Below are the code and all the weights of a small trained network. Each question names an input and a class and asks about switching units off, where a switched-off unit gives its printed mean instead of its output.

import numpy as np


def w(rows, s, z=0):
    codes = np.array(rows[::2]) - 128.0
    scale = np.full(codes.shape[1], s)
    scale[-1] = z or s
    return codes * scale


def norm(h):
    return h / np.sqrt((h * h).mean(-1, keepdims=True) + 1e-5)


def f(y):
    return np.maximum(y, 0)


def log_softmax(a):
    a = a - a.max(-1, keepdims=True)
    return a - np.log(np.exp(a).sum(-1, keepdims=True))


def net(x, mask):
    res = np.array(x, float).reshape(1, 7) / 4 @ E
    u = 0
    for l in range(2):
        y = f(norm(res) @ A[l][:, :-1].T + A[l][:, -1])
        res = res + np.where(mask[u : u + 5], y, B[l][:, -1]) @ B[l][:, :-1]
        u += 5
    return log_softmax(norm(res)[-1] @ U[:, :-1].T + U[:, -1])


A, B = {}, {}
E = w([
[146,159,6,130,97,171,184,124,140,217,103],'x0',
[136,131,125,129,128,131,127,129,127,125,130],'x1',
[126,93,163,100,58,195,176,107,57,110,134],'x2',
[128,146,144,148,106,117,44,82,43,195,91],'x3',
[195,115,173,221,166,160,157,191,112,141,77],'x4',
[126,132,133,121,122,130,124,136,134,137,126],'x5',
[106,167,121,105,152,152,139,114,132,83,43],'x6',
],0.0016)
A[0] = w([
[114,126,128,180,92,92,137,166,122,194,208,65],'L0N1',
[83,212,116,102,174,156,166,123,137,55,32,70],'L0N2',
[123,176,80,180,191,71,70,153,225,154,135,1],'L0N3',
[122,145,99,134,98,158,109,132,119,200,103,163],'L0N4',
[143,82,132,178,81,89,137,165,143,155,254,23],'L0N5',
],0.0029,0.0018)
B[0] = w([
[157,136,98,51,173,194,112,105,143,123,23,207],'L0N1',
[186,58,112,73,164,165,56,109,124,199,118,253],'L0N2',
[122,169,144,77,141,61,253,158,26,154,145,243],'L0N3',
[132,77,155,177,118,49,88,100,110,41,122,251],'L0N4',
[128,104,94,41,207,203,74,120,116,114,21,237],'L0N5',
],0.0039,0.0015)
A[1] = w([
[131,107,111,96,142,168,204,173,215,100,157,82],'L1N1',
[125,135,4,161,73,144,182,140,138,176,90,117],'L1N2',
[47,150,90,65,107,114,103,95,140,129,178,23],'L1N3',
[115,98,151,105,57,212,189,127,71,121,129,1],'L1N4',
[154,109,162,212,162,164,148,213,109,158,88,75],'L1N5',
],0.0043,0.00093)
B[1] = w([
[142,138,138,206,52,93,32,47,10,204,84,243],'L1N1',
[79,75,246,106,150,122,88,170,147,47,158,241],'L1N2',
[180,149,111,217,102,233,209,171,184,133,145,232],'L1N3',
[133,202,92,113,242,3,167,184,162,172,132,236],'L1N4',
[91,158,61,98,60,183,168,91,195,112,197,252],'L1N5',
],0.0042,0.0026)
U = w([
[128,213,102,96,208,2,224,185,105,176,156,146],'0',
[144,178,77,183,60,245,187,108,211,120,191,185],'1',
[171,50,82,31,191,196,83,108,125,150,56,196],'2',
[130,129,145,231,45,74,69,58,45,193,107,7],'3',
[46,41,224,136,129,93,97,177,164,18,174,97],'4',
],0.0081,0.0016)

Each question gives the input, the list of numbers given to net, and the class t.
The units are the neurons (one row each of A and B). Each row of codes is followed by its name. A weight is (code - 128) times the scale printed after its matrix; where a second scale follows, it is the last column's (A, B and U).
mask holds one flag per neuron, layer by layer. A switched-off neuron (its flag False) gives its mean, the last column of its row in B, instead of its output. The means were averaged over made-up inputs and are rounded, as every weight is.
A unit's drop is (log p(t) with every unit on - log p(t) with that unit switched off) / (log p(t) with every unit on - log p(t) with every unit switched off).
The circuit of an input: a set's keep is (log p(t) with only the set's units on - log p(t) with every unit switched off) / (log p(t) with every unit on - log p(t) with every unit switched off). Starting from all 10 units, units are removed one at a time, each time the one whose removal leaves the highest keep (on an exact tie, the one counted first), for as long as the keep stays at least 0.8.
units of the circuit, in order: the units of the circuit, biggest drop first
unit that matters most: the unit with the biggest drop
top k neurons: the k neurons with the biggest drops, biggest first
k most important neurons of layer l: the k neurons of layer l with the biggest drops, biggest first
input [5,8,-2,-1,1,8,-8], class 2: unit that matters most => L0N5
input [3,-7,3,6,-7,-6,-7], class 1: top 3 neurons => (L1N3; L1N1; L0N2)
input [6,8,3,5,-4,-8,-2], class 4: top 2 neurons => (L1N2; L1N1)
input [-3,2,7,5,8,7,6], class 1: top 3 neurons => (L1N5; L0N3; L1N1)
input [-3,6,7,-6,8,2,6], class 1: top 2 neurons => (L1N5; L0N3)
input [6,3,6,1,6,7,6], class 0: top 4 neurons => (L1N4; L1N3; L0N5; L0N1)
input [7,2,3,-6,5,-6,-8], class 2: 2 most important neurons of layer 0 => (L0N5; L0N1)
input [2,-4,8,-4,2,-1,7], class 0: top 3 neurons => (L1N4; L0N5; L0N1)
input [-7,-6,-5,-6,-6,6,8], class 2: 2 most important neurons of layer 0 => (L0N2; L0N4)
input [-6,-6,6,3,-2,7,-1], class 0: 3 most important neurons of layer 1 => (L1N4; L1N2; L1N1)
input [-3,4,-1,-6,-5,7,-2], class 3: 2 most important neurons of layer 1 => (L1N1; L1N5)
input [-5,0,-2,-6,4,3,7], class 2: top 3 neurons => (L0N2; L1N3; L1N2)
input [-3,-6,5,6,-7,-7,6], class 1: top 4 neurons => (L1N3; L1N1; L0N5; L0N3)
input [7,-2,0,-3,-1,4,2], class 4: units of the circuit, in order => (L1N2)
input [8,-3,0,-8,6,-6,-2], class 3: top 2 neurons => (L1N1; L1N3)
input [-8,7,-2,0,8,-5,6], class 1: units of the circuit, in order => (L1N5; L1N2)
input [4,6,-4,-6,1,3,-7], class 2: top 2 neurons => (L0N5; L0N1)
input [-4,-1,8,5,1,-4,-8], class 0: top 3 neurons => (L1N4; L0N2; L1N1)
input [4,-5,4,1,0,7,3], class 0: top 2 neurons => (L1N4; L0N5)
input [1,0,2,-3,-8,6,5], class 1: unit that matters most => L1N3
input [-5,-5,-1,-3,-8,1,8], class 1: top 2 neurons => (L1N3; L0N5)
input [0,8,-3,4,6,2,-7], class 2: top 3 neurons => (L0N1; L0N5; L1N3)
input [4,-1,4,6,5,3,-8], class 2: units of the circuit, in order => (L0N1; L1N1)
input [-1,-7,-6,4,-8,5,5], class 1: 3 most important neurons of layer 1 => (L1N3; L1N4; L1N1)
input [8,4,-5,4,-6,5,6], class 4: units of the circuit, in order => (L1N2; L0N5)
input [0,-6,-4,-2,-1,-7,-6], class 2: 2 most important neurons of layer 0 => (L0N5; L0N1)
input [-2,-7,0,-7,-3,4,5], class 3: most important neuron of layer 0 => (L0N5)
input [3,-6,-5,-6,1,-5,5], class 3: 2 most important neurons of layer 1 => (L1N1; L1N4)
